Each row of numbers belongs to one of the things below and depends on some of the facts about them. Some rows are named. Which thing is each other row?

How the things are related:
η: refers to; σ: uses
(babri, η, raske); (badifes, η, fadal); (badifes, η, grizevu); (badifes, η, talor)
(bakor, η, fledrik); (befek, η, ledis); (besim, η, geplu); (besim, η, befek)
(besim, η, buror); (brastus, η, paplak); (brastus, η, tigrogir); (brimim, η, plidel)
(briplu, η, flenaplon); (briplu, η, zovus); (brudom, η, kebru); (bruskik, η, supa)
(bruskik, η, klupe); (brutrum, η, tiskar); (brutrum, η, zesem); (buror, η, plostem)
(buror, η, brastus); (buror, η, stinil); (buror, η, fezu); (debrul, η, plostem)
(dester, η, tiskar); (dester, η, mabogis); (dester, η, ledis); (dester, η, sikek)
(didil, η, klefus); (didil, η, selu); (didra, η, platribral); (didra, η, fledrik)
(diza, η, ziklel); (diza, η, muzum); (draru, η, pavos); (drave, η, vulun)
(dremun, η, kasefu); (dremun, η, dester); (drimal, η, mafi); (drimal, η, sedro)
(drimal, η, zovus); (dutos, η, skubruklek); (dutos, η, fezu); (dutos, η, kuli)
(fakle, η, brenum); (feger, η, rido); (festos, η, kasefu); (fezu, η, brimim)
(fledrik, η, biflem); (flemubrur, η, zopem); (flenaplon, η, ziklel); (flenaplon, η, zopem)
(flenaplon, η, gratreskol); (fletul, η, korukli); (fletul, η, pozel); (floku, η, grifem)
(fluneskar, η, kiskam); (fuzar, η, geplu); (geplu, η, kasefu); (gestis, η, flemubrur)
(gostonin, η, vasan); (grafepli, η, mirelok); (grafepli, η, dremun); (gratreskol, η, platribral)
(gratreskol, η, kiplize); (grepli, η, gratreskol); (grifem, η, roflem); (grifem, η, ledis)
(grifem, η, gestis); (grizevu, η, klefus); (grizevu, η, pavos); (guple, η, bragres)
(gutrol, η, roflem); (kalisel, η, plostem); (kasefu, η, supa); (kasefu, η, likor)
(kebru, η, nezon); (kebru, η, bakor); (kebru, η, fezu); (kiskam, η, kotar)
(kiskam, η, flefum); (kiskam, η, stevas); (kiskam, η, riplan); (klazam, η, lokas)
(klazam, η, babri); (klefus, η, skubruklek); (klefus, η, romi); (klupe, η, kasefu)
(klupe, η, fledrik); (korukli, η, peve); (korukli, η, leba); (kotro, η, flemubrur)
(kotro, η, flefum); (leba, η, dester); (ledis, η, pavos); (likor, η, zopem)
(lokas, η, platribral); (lokas, η, grumuklil); (lupan, η, fadal); (lupan, η, plidun)
(mabogis, η, kasefu); (mabogis, η, festos); (mevun, η, plidel); (mevun, η, gestis)
(muzalam, η, flemubrur); (muzum, η, fuzar); (natul, η, klefus); (pavos, η, biflem)
(peve, η, zopem); (peve, η, likor); (plaskol, η, selu); (platribral, η, grumuklil)
(platribral, η, tofa); (plibro, η, driklezum); (plidel, η, leba); (plidun, η, skubruklek)
(plostem, η, raske); (plostem, η, romi); (plostem, η, sikek); (pluzi, η, ziklel)
(pozel, η, stevas); (puflol, η, nezon); (ragal, η, badifes); (ragal, η, flistir)
(rasan, η, draru); (rido, η, zovus); (riplan, η, kasefu); (riplan, η, pavos)
(roflem, η, raske); (romi, η, befek); (sagir, η, peve); (sagir, η, rido)
(sagir, η, fuzar); (sedro, η, diza); (setrem, η, zopem); (setrem, η, leba)
(setrem, η, gratreskol); (sigu, η, guple); (sigu, η, talor); (skatro, η, biflem)
(skeplon, η, biflem); (skeviski, η, graflam); (skoflero, η, tunim); (skoflero, η, grepli)
(skostan, η, kiskam); (skubril, η, klupe); (skufalo, η, skeplon); (stanir, η, peve)
(stanir, η, zovus); (sudri, η, flemubrur); (talor, η, nezon); (tiskar, η, biflem)
(tofa, η, zesem); (tofa, η, driklezum); (tofa, η, muli); (tunim, η, mabogis)
(tunim, η, muli); (tunim, η, festos); (vasan, η, ziklel); (vasan, η, bakor)
(vasan, η, rido); (vedro, η, grepli); (veves, η, skostan); (voklum, η, flusku)
(vulun, η, vasan); (zegros, η, brastus); (zesem, η, zopem); (zigron, η, badifes)
(zigron, η, leso); (zigron, η, guple); (zigron, η, biflem); (ziklel, η, pozel)
(zovus, η, kiplize); (biflem, σ, luzas); (boske, σ, klesul); (bralonur, σ, bizistok)
(brastus, σ, luzas); (breklim, σ, lebin); (dester, σ, didil); (didra, σ, gestis)
(diza, σ, vulun); (fadu, σ, nuror); (flamur, σ, flenaplon); (fledrik, σ, kalisel)
(flefum, σ, riplan); (fluneskar, σ, brutrum); (grabul, σ, viskidil); (graflam, σ, boske)
(grepli, σ, plidel); (guple, σ, muli); (kiskam, σ, bruskik); (klefus, σ, diza)
(klesul, σ, flistir); (klopluskik, σ, stanir); (kotar, σ, bruskik); (kuli, σ, klesul)
(ledis, σ, besim); (leflil, σ, fakle); (leso, σ, supa); (likor, σ, mebro)
(lupan, σ, befek); (mafi, σ, tofa); (mebro, σ, selu); (mege, σ, besim)
(mevun, σ, muzum); (moni, σ, flistir); (paplak, σ, voklum); (plaskol, σ, plostem)
(plibuk, σ, besim); (ravu, σ, flefum); (rido, σ, drinen); (romi, σ, tofa)
(sagir, σ, graplas); (selu, σ, boske); (sikek, σ, riplan); (skoflero, σ, puflol)
(skostan, σ, gratreskol); (stanir, σ, kalisel); (statak, σ, natul); (staza, σ, vulun)
(stevas, σ, drave); (tigrogir, σ, biflem); (tudiflik, σ, lebin); (tunim, σ, gratreskol)
(vedro, σ, roflem); (veva, σ, paplak); (veves, σ, graril); (zegros, σ, besim)
(zesem, σ, riplan); (zigron, σ, gestis)

Known rows:
puflol: [ 0  5  7  3 -2 -1 12  5 -1 -3 -1  3  0 -8 -2 -2  7  8  2  2  0  1 -2 -3
  3  2  2 -3 -6]
lebin: [-1  6 -1  2  1  1  1  1  2  2  1  2 -2 -5 -4  2  4  2  1  3  6  2  1  4
  1  1 -4  3 -6]
tudiflik: [-1  0 -2 -1  1 -3 -1  0  0 -3 -4 -1 -2  5  2 -1 -2  0 -1 -1  3 -2 -2  0
  0 -2  0 -3  6]
muzalam: [-4 -3  0  1 -4 -1  0 -2  0 -2 -5  2  0 -3  1  5  1  0  0  3 -5  0 -8 -1
 -4  3  0  3 -3]
skubruklek: [ 6  6 -1 -3  5  1  0  3 -5 -2  6  2 -3  3  0  0  1 -1  4  1  5 -3  6  3
  4 -2  1 -2  5]
dutos: [ 0  0  0 -2 -2 -2 10  2 -1 -6  2  3  0  0  0  5  3  4  1  0 -2  0 -2 -1
  0  3  2 -3 -3]
dester: [-2 -1 -2 -2  1 -1 -1  0  0 -1 -3 -1  0  4  1  0 -2 -1 -2 -1  2 -3 -1 -1
 -1 -2  0 -2  5]
skeviski: [-2 -2  1  0 -2 -1  5  0  2 -2 -3  1  1 -1  0  2  1  3 -1  0 -3  1 -4 -1
 -1  2  0  0 -3]
fletul: [-2 -3  0  1 -2  0  0 -1  3 -1 -5  1  2 -3 -1  3  0  1 -2  2 -3  2 -6 -1
 -2  2 -1  1 -3]
mebro: [  7 -13   7  -1  -8  -8 -12   2   0  -3  11  -2  -1  -3   5  -3   0  -9
   3   0  11  11   5  -3   0   1   0  -1  -2]
driklezum: [ 2  2 -4  0  6  3 -8 -1  5  4  1 -3  2  2 -4 -4 -3 -3 -5 -1  6  1  5  2
  3 -5 -4  0  3]
tofa: [-1  4 -1  2  2  2 -1 -1  6  2  0  1  0 -5 -7  1  2  1 -4  2  7  3  1  3
  1 -1 -6  3 -6]
mafi: [  1   0  -5  -1   7   1 -10  -2   8   2  -5  -4   2   6  -3  -6  -5  -4
  -7  -3   9   0   2   1   2  -7  -5  -3   7]
drimal: [-1 -5 -2  1  0  1  1 -2 10 -1 -5 -1  5 -1 -4  0 -1  2 -7 -1 -2  4 -5 -2
  0  0 -3 -1 -4]
zaru: [ 0  2  0  0  1  0  0  0  0  0  0  0 -1  0 -1  0  0  0  0  0  1  0  0  0
  0  0  0  0  1]
kotar: [ -2   3  -2   1   2   1 -17  -1  -9   3  -7   0  -6   4   6   0  -5  -9
   7   7   7  -9  -3   5  -4  -3   1   5  13]
viskidil: [-1  4  0  2  1  1  0  0  1  2  1  1 -1 -3 -3  1  2  1  0  2  3  1  1  2
  1  0 -2  2 -4]
besim: [  4  -3  -3   5   1   2  16  -3  -3  11   7   5  -2 -10  -2   6  24 -10
   2  -3 -24   3  -1  -5  -2  -8  -5  11 -13]
klopluskik: [ -1  -6   0  -3   9   0  -7   3 -16  -5  -5  -4   6   6   7  -6 -10   3
  -9   0 -15  -4   5  -4   7   7  10  10  -9]
bragres: [  5  11   8   2   4   2   0   8  -7   2   0   0  -3  -4   2 -12   3   3
   5   1   8  -4   7  -2   7  -4   3  -5   8]
rido: [-1 -3 -2 -1  2  0 -2 -1  5 -1 -5 -3  3  3 -1 -3 -3  0 -6 -2  1  1 -2 -2
  0 -3 -2 -2  3]

Rows to name:
No name comes twice in this set of rows, the named rows included.
[-2 -2  1  1 -2 -1  4  0  3 -2 -4  1  2 -3 -1  1  2  3 -3  1 -3  2 -5 -2
 -1  2  0 -1 -3] => skubril
[-3 -4 -1 -1 -1 -3  3  0  5 -5 -8 -1  2  2  1  0 -1  2 -4 -2  0  1 -6 -3
  0 -1 -1 -4  1] => didra
[-3 -3  1  2 -3  0 -2 -2 -2 -1 -6  2  0 -3  2  5  0 -1  2  5 -4 -2 -8  1
 -5  3  1  4 -1] => kotro
[  9 -13   6  -3  -6  -9 -18   2  -3  -2  12  -4  -1   1   8  -7  -5 -13
   3  -2  15   9   8  -3   1  -3   0  -2   5] => graflam
[  4   7   5   0   5   0  -1   6  -6   0  -1  -1  -3   1   3 -10   0   1
   4  -1   7  -5   5  -2   5  -5   4  -6  11] => leso
[ 12   0  -4  -6   5   1  12   0   2 -10   8  12   2   3  -2  15   4   1
   6   5  -2   4  -4   6   2   8   1  -1  -7] => didil
[ 6  8  4  0  5  1  1  5 -6  0  4  2 -3  0  1 -5  2  1  5  1  6 -4  6  1
  5 -3  3 -4  6] => fadal
[-4  4 -6 -1  1 -1 -1  1 -7  1  8 -4 -7  4 -3  2  0 -1 -2 -2  4 -7  9  2
 -1 -4 -1  1  2] => stinil
[ 5  4  2 -2  3  0  6  4 -4 -4  4  4 -2  1  1  1  3  2  4  1  2 -2  2  1
  3  1  3 -3  2] => plidun
[ -1   2  -2   0   3   2 -14  -1  -6   3  -4  -1  -3   3   3  -2  -6  -7
   3   4   5  -6  -1   3  -3  -4   0   3  11] => stevas

The same things again, as new rows of numbers:
Named rows:
flistir: [ -1   6   5  -1   6   1   0  -2   1   0 -12   9 -15   9]
moni: [-4  4  1  3  0 -1  1  2  5  2 -1  5 -2  4]
skubruklek: [ 2  0  3  0 -4  1  1 -2 -2 -1 -8 -2 -7  5]
biflem: [ -8  -2   1   0  -2   0  -4  10  -2  -4  -2  -2 -14   6]
pavos: [ 1  1  0 -2  1  0  0 -1 -1  1 -2 -1 -2  0]
sedro: [ 2  5  0  5 -1  0 -1  0 -1  2  5  1  1 -3]
kiskam: [ 2 -2 -1 -3  0 -7 -3  3  3  3 -7 -6  4  0]
fezu: [ 0 -2  0 -1  0  1  1 -2 -2 -1 -1  0 -1  4]
buror: [-2 -4 -1  0 -1  1  2 -2 -3 -1 -1 -2  2  7]
graflam: [ -3  -1   3   9  -1   0  -1   2  -1   0 -13   1   3  -2]
boske: [-10   3   2   8   2   0   2   2   3   4 -11   4   4  -4]
flenaplon: [ 2  4  0  3  0  0 -1  0 -1  2  3  0  1 -2]
gratreskol: [ 2  3  0  4 -1  0 -1  1 -1  1  3  0  1 -2]
platribral: [ 1  3  0  4 -1  1  0 -1 -2  1  3  1  0 -1]
grepli: [ 1  2  0  6 -1  1 -1  2  1 -1  3 -1  2 -2]
lupan: [-1 -4  0 -7  3  4  2  1  3 -2 -3 -3 -7 -4]
pozel: [ 1  3 -1  0  0 -3 -2 -1 -1  3  1 -1  2 -1]
kuli: [ -5   2   4   6  -2   0   2   1   2   0 -12   2  -5   8]
likor: [ 0 -1 -1  4  0  0 -1  3  0 -1 -2 -3  3 -5]
plibuk: [-2 -8 -2  5 -3 -3 -2 -5  5 -5  1  4 -4 -2]
dester: [ 0 -1  0  2  0  0  0  2  1 -1 -1 -2  0  0]

Name these rows:
No name comes twice in this set of rows, the named rows included.
[  0  -3  -4 -12   3 -11  -2   2   5   8  -6  -9   8  -3] => veves
[ 1  0  0  4 -1  0 -1  3  1 -1  1 -2  1 -1] => tunim
[ -2  -6   0   4   1   2   0   3  -2  -2  -9  -4   6 -10] => mebro
[ 1 -2  1 -3  7  4 -1  1  2 -4 -7  2 -9  0] => guple
[-1  1 -2  0  0  1  2 -1  0  1  7 -1  2 -2] => klazam
[ -7 -12  -1   7  -4   0   1   4  -5  -7  -5  -3   4  23] => tigrogir
[ 4 -1  0 -2 -6  2  2  3  3 -3 -6 -3 -4  1] => klefus
[ 8  8 -4  3 -1  3  0  2  1 -3  2  7  1 -1] => vulun
[ -2 -12  -1   8  -3   0   2   2  -4  -7  -7  -3   7  22] => paplak
[-4 -8 -5  1 -2 -2  1 -8  3 -4  6  2 -2 -2] => besim
[-2 -2 -1 -6  0  2  3 -2  0  0  1 -2 -2 -1] => dutos

